W =
[[69, 115, 110, 111, 117, 143],
[62, 155, 148, 45, 39, 65],
[67, 155, 151, 38, 41, 60],
[44, 54, 50, 156, 155, 175]]
Counting starts at 0.
The bottom entry of the column that holds the smallest entry: 156
Give the entry just right of 67.
Answer: 155
Give the top-left entry.
Answer: 69
The entry at row 1, column 1 is 155
Give the entry at row 1, column 0.
Answer: 62
Give the entry just left of the smallest entry.
Answer: 151
The entry directly below 39 is 41
The bottom-right entry is 175
The entry just right of 110 is 111
Give the entry directly above 39.
Answer: 117
The entry in the bottom-left corner -> 44
Give the entry just right of 69.
Answer: 115

M =
[[142, 161, 28, 18, 89, 76, 37, 161, 125, 63],
[28, 46, 137, 105, 113, 165, 26, 79, 68, 136],
[181, 52, 159, 50, 158, 174, 31, 85, 173, 78],
[166, 134, 122, 124, 29, 79, 133, 24, 43, 76]]
The third entry on the main diagonal -> 159
The third smallest entry -> 26
The entry in the top-right corner -> 63
The entry just left of 124 is 122
Find the top-left entry.
Answer: 142
The last entry, reading row by row -> 76
Find the entry just right of 122.
Answer: 124
Find the top entry of the column that holds the smallest entry.
Answer: 18
The third entry in reading order is 28
The bottom-left entry: 166
The maximum: 181
Find the 2nd entry, reading row by row.
Answer: 161
Find the smallest entry in the last row.
Answer: 24
Find the entry directly below 68.
Answer: 173
Find the entry directly below 158.
Answer: 29
Find the second entry on the diagonal from the top-right corner.
Answer: 68
The entry directly below 174 is 79
Find the entry just left of 85.
Answer: 31

[[96, 107, 104, 68, 107, 99, 101, 94, 106],
[90, 98, 115, 100, 111, 105, 99, 100, 109],
[96, 104, 124, 109, 91, 163, 77, 91, 78],
[82, 109, 101, 87, 101, 135, 98, 100, 71],
[63, 104, 87, 111, 103, 117, 123, 81, 123],
[142, 88, 42, 106, 121, 103, 94, 82, 123],
[50, 86, 91, 113, 85, 99, 92, 92, 75],
[143, 84, 51, 86, 101, 84, 83, 93, 86],
[102, 115, 120, 103, 87, 73, 123, 82, 121]]
Rows and columns are numbered from 0.
The entry at row 2, column 1 is 104
Give the entry just right of the smallest entry.
106
Give the entry at row 1, column 0.
90
The bottom-left entry: 102
The entry at row 0, column 1: 107
The entry just right of 117 -> 123
The entry in the top-left corner: 96
The entry directly above the smallest entry: 87
Give the entry just left of the largest entry.
91
Give the bottom-right entry.
121
The entry at the centre -> 103
Give the entry at row 0, column 2.
104
The entry in the top-right corner: 106
The entry directly below the smallest entry is 91
The entry just right of 77 -> 91
The entry in row 1 and column 1: 98
Give the entry directly above the largest entry.
105
Give the entry in row 2 and column 0.
96
Give the entry directly above the centre entry.
101
Give the largest entry.
163
The entry at row 2, column 2: 124
Give the entry directly below the centre entry.
121
Give the entry at row 1, column 2.
115
The entry just right of the centre entry -> 117
The entry just left of the centre entry -> 111

Questions about the array below.
1) Find the entry just left of the largest entry.
2) Find the smallest entry in the first column.
3) Find the bottom entry of the column that holds the largest entry.
4) Find the entry directly above 100.
5) Find the 5th entry in reading order.
6) Find the second entry on the main diagonal.
7) Find the first entry, reading row by row.
8) Find the second entry on the diagonal from the top-right corner.
[[126, 50, 93, 183, 16, 88, 19, 165, 121],
[55, 132, 113, 101, 69, 150, 107, 76, 105],
[82, 75, 93, 100, 16, 126, 79, 172, 89]]
1) 93
2) 55
3) 100
4) 101
5) 16
6) 132
7) 126
8) 76

x =
[[ 63  40 118 108  81  78  99  79]
 [ 94  76 145  75  72  76  79 102]
 [167  58 121  29 142  58  28 114]
 [110  23 144  13 138  77  55  90]
 [ 50  47  83 144  48 123 136 141]
 [ 47  34 126  50 104  85  64 113]
 [173 134 136  18 169  44  66  82]
 [118  79 136  58  97  69 102  89]
 [105  38 121  80 139  69  42  57]
 [122  56 145  61 110  38  53  89]
 [ 85 145 114 153  43 114  63  96]
 [ 95 104 146  51 129  61  84  62]
 [ 41  73 145 138 142 121  94  40]]
Indices start at 0.
The entry just right of 95 is 104
The entry in the bottom-left corner: 41
Give the bottom-right entry.
A: 40
Give the entry just right of the largest entry.
A: 134
The entry just right of 153: 43
Give the entry at row 0, column 1.
A: 40
Give the entry directly below the smallest entry.
A: 144
Give the largest entry.
A: 173
Give the entry just left of 77.
A: 138
Give the top-left entry.
A: 63
Give the entry directly below 53.
A: 63
Give the entry just left of 13.
A: 144
Give the entry directly above 141.
A: 90
Give the entry at row 2, column 2.
A: 121
Give the entry in row 2 and column 0.
A: 167
Give the entry directly below 141.
A: 113
The top-right entry -> 79
The entry at row 1, column 0: 94
The entry in row 0 and column 2 is 118
Give the entry just right of 81.
A: 78
The entry directly above the smallest entry is 29
Give the top entry of the column that holds the smallest entry.
A: 108
The entry directly below the largest entry: 118

A =
[[112, 124, 96, 128, 76, 91, 66, 126, 78, 71, 111, 74, 96, 118, 134],
[121, 131, 89, 107, 101, 72, 57, 110, 68, 58, 127, 58, 84, 103, 118],
[114, 91, 111, 68, 121, 109, 48, 89, 91, 81, 131, 110, 95, 76, 94],
[112, 102, 56, 78, 104, 80, 140, 114, 93, 80, 96, 75, 118, 126, 123],
[119, 101, 123, 51, 62, 103, 85, 95, 107, 111, 146, 102, 110, 126, 77],
[87, 95, 105, 89, 94, 99, 57, 104, 133, 108, 133, 86, 91, 112, 114],
[98, 108, 140, 100, 87, 97, 94, 86, 111, 123, 91, 125, 91, 103, 89],
[118, 109, 127, 121, 105, 131, 93, 100, 80, 126, 68, 122, 89, 65, 96],
[101, 97, 116, 108, 118, 121, 119, 78, 91, 135, 76, 121, 101, 104, 71],
[86, 102, 133, 99, 87, 122, 94, 64, 132, 137, 93, 145, 106, 104, 77],
[122, 102, 64, 92, 120, 73, 110, 117, 38, 72, 84, 66, 84, 80, 134],
[91, 62, 115, 86, 84, 116, 126, 114, 127, 133, 99, 129, 92, 112, 88]]
Give the smallest entry in the first row.
A: 66
Give the bottom-left entry.
A: 91
Give the top-right entry.
A: 134
The top-left entry -> 112
The entry just left of 106: 145
Give the 3rd entry on the diagonal from the top-right corner.
A: 95
Give the second entry in reading order.
A: 124
Give the third smallest entry.
A: 51
The bottom-right entry: 88
Give the last entry in the row that holds the largest entry.
A: 77
Give the entry directly below 98.
A: 118
Give the entry just right of the largest entry.
A: 102
Give the entry just left of the largest entry.
A: 111
The fourth-last entry, reading row by row -> 129
Give the bottom entry of the column that holds the largest entry.
A: 99
The minimum -> 38
Give the entry directly above the smallest entry.
A: 132
The smallest entry in the first column: 86
Give the second entry on the diagonal from the top-right corner.
A: 103
Give the third entry on the main diagonal.
A: 111
Give the first entry in the row that holds the smallest entry.
A: 122
The fifth entry, reading row by row is 76
The bottom entry of the column that holds the smallest entry is 127
The smallest entry in the last column: 71
The fourth entry, reading row by row: 128
The entry directly above 106: 101
Give the entry directly above the largest entry.
A: 96
Give the entry directly below the largest entry.
A: 133
The 2nd-last entry, reading row by row: 112

[[91, 159, 113, 13],
 [160, 40, 151, 102],
 [74, 171, 105, 67],
 [119, 164, 148, 108]]
Rows and columns are numbered from 0.
The entry in row 1 and column 0? 160
The entry just left of 108: 148
The bottom entry of the column that holds the smallest entry? 108
The entry at row 0, column 0? 91
The entry at row 0, column 2: 113
The entry just left of the largest entry? 74
The maximum is 171

a =
[[107, 140, 71, 81, 107, 124, 75, 120, 142, 108, 97, 128],
[145, 93, 97, 82, 121, 65, 112, 149, 131, 130, 48, 95],
[113, 102, 115, 80, 151, 119, 83, 116, 138, 106, 72, 116],
[95, 118, 100, 139, 78, 95, 102, 98, 91, 121, 89, 97],
[88, 103, 113, 122, 86, 130, 57, 64, 101, 92, 161, 93],
[93, 53, 88, 101, 108, 88, 118, 99, 93, 42, 96, 82],
[99, 96, 59, 52, 162, 34, 94, 148, 150, 81, 101, 95],
[103, 84, 88, 108, 135, 102, 82, 120, 138, 72, 82, 82],
[89, 127, 127, 117, 103, 155, 78, 71, 79, 116, 133, 95],
[75, 96, 99, 94, 69, 90, 96, 72, 88, 97, 130, 114],
[106, 121, 80, 101, 121, 88, 75, 130, 165, 106, 89, 99],
[80, 113, 135, 149, 126, 95, 114, 87, 96, 106, 85, 102]]
The third smallest entry is 48
The entry directly below 69 is 121
The entry in the bottom-right corner: 102
Read off the smallest entry in the last row.
A: 80
Read off the largest entry in the last row.
A: 149
The first entry on the diagonal from the top-right corner: 128
The entry directly below 100 is 113
Read off the entry just right of 100.
A: 139
Read off the largest entry.
A: 165
The first entry in the row that holds the largest entry: 106
Read off the entry just left of the smallest entry.
A: 162
The entry just right of the smallest entry -> 94
Read off the third entry, reading row by row.
A: 71
The fourth entry in reading order -> 81
Read off the first entry in the row that holds the smallest entry.
A: 99
Read off the first entry on the main diagonal.
A: 107
Read off the fourth-last entry, reading row by row.
A: 96
Read off the entry just right of the largest entry.
A: 106
The top entry of the column that holds the largest entry is 142
Read off the third entry from the end, reading row by row.
A: 106
The second entry, reading row by row: 140
The fifth entry in reading order is 107
Read off the entry directly above 161.
A: 89
Read off the last entry in the row that holds the smallest entry.
A: 95
Read off the entry directly above the smallest entry.
A: 88
The 3rd entry on the diagonal from the top-right corner: 106
Read off the 3rd largest entry.
A: 161
The second-last entry, reading row by row is 85
Read off the bottom entry of the column that holds the smallest entry.
A: 95
Read off the smallest entry in the first column.
A: 75
